Here is a tiny trained network, its code and every weight. The questions are about switching its units off for an input and a class, where a switched-off unit gives its printed mean instead of its output.

import numpy as np


def w(rows, s, z=0):
    codes = np.array(rows[::2]) - 128.0
    scale = np.full(codes.shape[1], s)
    scale[-1] = z or s
    return codes * scale


def norm(h):
    return h / np.sqrt((h * h).mean(-1, keepdims=True) + 1e-5)


def f(y):
    return y / 2 * (1 + np.tanh(0.7978845608 * (y + 0.044715 * y**3)))


def log_softmax(a):
    a = a - a.max(-1, keepdims=True)
    return a - np.log(np.exp(a).sum(-1, keepdims=True))


def net(x, mask):
    res = np.array(x, float).reshape(1, 8) / 4 @ E
    u = 0
    for l in range(3):
        y = f(norm(res) @ A[l][:, :-1].T + A[l][:, -1])
        res = res + np.where(mask[u : u + 13], y, B[l][:, -1]) @ B[l][:, :-1]
        u += 13
    return log_softmax(norm(res)[-1] @ U[:, :-1].T + U[:, -1])


A, B = {}, {}
E = w([
[123,128,134,134,116,118,137,113],'x0',
[112,125,157,144,98,111,132,102],'x1',
[41,112,81,74,183,8,54,125],'x2',
[91,141,137,153,193,159,109,188],'x3',
[132,149,87,123,154,115,165,111],'x4',
[152,109,80,172,133,224,13,29],'x5',
[40,2,141,132,162,202,205,116],'x6',
[145,124,121,119,113,123,132,116],'x7',
],0.0025)
A[0] = w([
[163,187,75,131,68,120,72,127,107],'0.n1',
[152,86,177,135,142,28,210,205,135],'0.n2',
[118,119,167,93,88,154,137,103,174],'0.n3',
[200,125,92,170,114,166,77,61,79],'0.n4',
[135,118,41,128,63,138,93,100,10],'0.n5',
[146,146,93,127,126,200,160,181,198],'0.n6',
[187,253,123,112,106,100,92,157,99],'0.n7',
[111,208,114,156,136,163,85,170,140],'0.n8',
[103,137,83,100,92,137,74,103,104],'0.n9',
[100,66,83,109,97,90,86,152,54],'0.n10',
[91,108,99,118,177,139,138,132,104],'0.n11',
[57,172,86,177,54,108,176,238,129],'0.n12',
[172,153,121,178,72,142,123,141,123],'0.n13',
],0.0038,0.0012)
B[0] = w([
[193,115,128,125,233,162,129,141,197],'0.n1',
[102,168,120,4,119,225,95,125,249],'0.n2',
[168,135,105,123,219,107,181,183,164],'0.n3',
[42,170,155,111,135,150,116,164,220],'0.n4',
[85,137,204,104,127,152,114,144,135],'0.n5',
[121,115,145,175,4,119,185,97,192],'0.n6',
[118,65,248,163,192,16,149,91,238],'0.n7',
[167,121,141,137,113,72,134,78,165],'0.n8',
[27,180,115,194,179,117,147,105,154],'0.n9',
[120,125,120,165,88,131,159,142,139],'0.n10',
[122,97,126,105,86,111,162,123,143],'0.n11',
[210,155,139,51,111,211,102,125,178],'0.n12',
[151,153,116,218,129,138,162,126,170],'0.n13',
],0.0027,0.0017)
A[1] = w([
[127,124,86,168,145,188,46,74,1],'1.n1',
[163,106,108,140,42,113,61,129,137],'1.n2',
[43,127,120,80,171,60,78,133,121],'1.n3',
[78,41,113,121,130,173,166,144,65],'1.n4',
[109,39,150,119,140,170,128,180,129],'1.n5',
[114,125,53,202,138,149,63,76,143],'1.n6',
[166,253,120,157,120,93,40,143,154],'1.n7',
[192,131,123,164,72,165,138,130,71],'1.n8',
[133,145,136,130,200,97,181,168,217],'1.n9',
[172,106,146,122,176,59,140,65,166],'1.n10',
[162,104,139,93,77,76,175,132,120],'1.n11',
[88,128,90,92,126,73,61,140,10],'1.n12',
[138,109,84,172,103,96,123,93,163],'1.n13',
],0.004,0.00071)
B[1] = w([
[89,189,151,74,106,146,139,121,194],'1.n1',
[92,116,107,98,197,106,127,135,132],'1.n2',
[176,115,98,165,51,157,144,184,254],'1.n3',
[195,77,125,119,179,88,134,98,214],'1.n4',
[146,125,105,98,161,75,161,79,190],'1.n5',
[121,205,174,2,92,192,134,141,215],'1.n6',
[147,57,172,133,213,89,155,56,254],'1.n7',
[112,162,77,198,147,115,89,200,172],'1.n8',
[189,132,160,116,52,152,47,68,170],'1.n9',
[158,136,135,192,177,125,74,203,179],'1.n10',
[94,140,159,131,155,170,105,150,169],'1.n11',
[111,82,74,199,46,135,132,147,174],'1.n12',
[118,94,157,84,136,175,122,148,137],'1.n13',
],0.0035,0.0018)
A[2] = w([
[57,114,80,111,126,40,103,153,136],'2.n1',
[81,1,105,114,168,172,192,87,127],'2.n2',
[169,177,162,101,110,66,114,117,179],'2.n3',
[162,212,151,201,135,46,106,151,121],'2.n4',
[86,195,123,160,137,215,79,37,174],'2.n5',
[132,142,136,65,182,170,76,185,213],'2.n6',
[159,174,163,31,97,78,199,236,191],'2.n7',
[60,82,86,132,182,122,108,181,142],'2.n8',
[163,188,35,111,191,102,136,120,249],'2.n9',
[125,95,66,120,114,169,188,103,171],'2.n10',
[52,96,25,117,107,36,17,129,108],'2.n11',
[185,154,164,229,120,194,164,167,164],'2.n12',
[179,158,150,160,72,147,178,151,138],'2.n13',
],0.0041,0.0015)
B[2] = w([
[181,204,131,254,108,237,183,164,173],'2.n1',
[235,144,188,161,228,26,51,95,249],'2.n2',
[114,18,157,53,158,185,140,105,190],'2.n3',
[124,64,124,144,207,104,173,99,207],'2.n4',
[44,120,112,18,102,115,172,196,228],'2.n5',
[105,140,152,109,92,127,239,50,184],'2.n6',
[15,169,101,104,149,219,35,33,251],'2.n7',
[168,133,154,138,65,105,120,94,149],'2.n8',
[111,46,234,153,62,158,81,125,166],'2.n9',
[123,182,213,178,157,36,48,160,197],'2.n10',
[165,166,58,180,68,157,228,202,224],'2.n11',
[140,107,5,164,43,31,118,177,233],'2.n12',
[58,132,54,163,104,128,106,186,183],'2.n13',
],0.0033,0.0024)
U = w([
[212,69,224,145,245,27,85,79,233],'0',
[21,190,152,3,103,215,105,114,149],'1',
[173,142,39,243,27,99,159,229,1],'2',
],0.0065,0.0006)

Each question gives the input, the list of numbers given to net, and the class t.
The units are the neurons (one row each of A and B). Each row of codes is followed by its name. A weight is (code - 128) times the scale printed after its matrix; where a second scale follows, it is the last column's (A, B and U).
mask holds one flag per neuron, layer by layer. A switched-off neuron (its flag False) gives its mean, the last column of its row in B, instead of its output. The means were averaged over made-up inputs and are rounded, as every weight is.
A unit's drop is (log p(t) with every unit on - log p(t) with that unit switched off) / (log p(t) with every unit on - log p(t) with every unit switched off).
The circuit of an input: a set's keep is (log p(t) with only the set's units on - log p(t) with every unit switched off) / (log p(t) with every unit on - log p(t) with every unit switched off). Starting from the 12 units with the biggest drops (on a tie, the unit counted first), units are removed one at a time, each time the one whose removal leaves the highest keep (on an exact tie, the one counted first), for as long as the keep stays at least 0.8.
circuit, biggest first: the units of the circuit, biggest drop first
top k neurons: the k neurons with the biggest drops, biggest first
top k neurons in layer l: the k neurons of layer l with the biggest drops, biggest first
drop of u: that unit's drop, to one decimal
input [3,-7,2,-2,3,-6,-5,5], class 1: circuit, biggest first	(2.n7)
input [-8,7,8,3,5,7,-1,-1], class 2: top 2 neurons in layer 2	(2.n11; 2.n7)
input [3,2,-5,6,-6,6,-3,-4], class 1: circuit, biggest first	(2.n5; 1.n1)
input [-6,8,8,-7,-3,-2,-6,-1], class 2: top 3 neurons in layer 2	(2.n11; 2.n1; 2.n2)
input [7,-2,-5,-7,0,-5,3,8], class 1: circuit, biggest first	(2.n7; 0.n2)
input [-6,-5,-3,4,3,1,3,-7], class 0: top 3 neurons	(2.n2; 1.n3; 1.n4)
input [3,1,7,-2,2,6,-2,0], class 2: top 2 neurons in layer 0	(0.n2; 0.n12)
input [5,2,-7,-3,-8,-8,-4,8], class 1: top 3 neurons	(2.n7; 0.n2; 1.n3)
input [8,-3,0,6,2,-6,-5,8], class 1: top 3 neurons in layer 2	(2.n7; 2.n2; 2.n10)
input [4,-1,8,2,-1,7,7,5], class 2: top 2 neurons in layer 1	(1.n7; 1.n3)
input [-2,7,-4,-2,8,0,4,-7], class 0: top 2 neurons	(2.n2; 1.n3)
input [-3,-7,3,-2,3,5,-4,-2], class 1: top 3 neurons	(1.n6; 2.n2; 1.n1)
input [5,-8,4,5,-7,-7,-6,-3], class 1: top 3 neurons	(2.n7; 0.n2; 2.n2)
input [-3,-7,-6,-7,4,-1,-7,8], class 0: top 3 neurons in layer 1	(1.n3; 1.n7; 1.n12)
input [-6,7,8,0,8,1,-4,3], class 2: circuit, biggest first	(2.n11)
input [2,-4,7,1,4,-8,-1,7], class 1: top 2 neurons in layer 2	(2.n7; 2.n12)
input [3,0,-6,0,-8,-4,-7,-4], class 0: top 2 neurons	(0.n7; 1.n3)
input [-7,-3,-7,-6,-8,4,5,-6], class 2: top 2 neurons	(1.n7; 2.n12)
input [2,8,-7,-2,7,3,-8,-5], class 0: top 2 neurons in layer 1	(1.n7; 1.n3)
input [8,2,8,7,-4,-2,5,2], class 2: top neuron in layer 2	(2.n11)
input [1,-7,-2,8,0,4,6,7], class 0: drop of 2.n2	0.2
input [-8,5,-5,-5,6,2,-6,4], class 0: drop of 1.n3	0.1
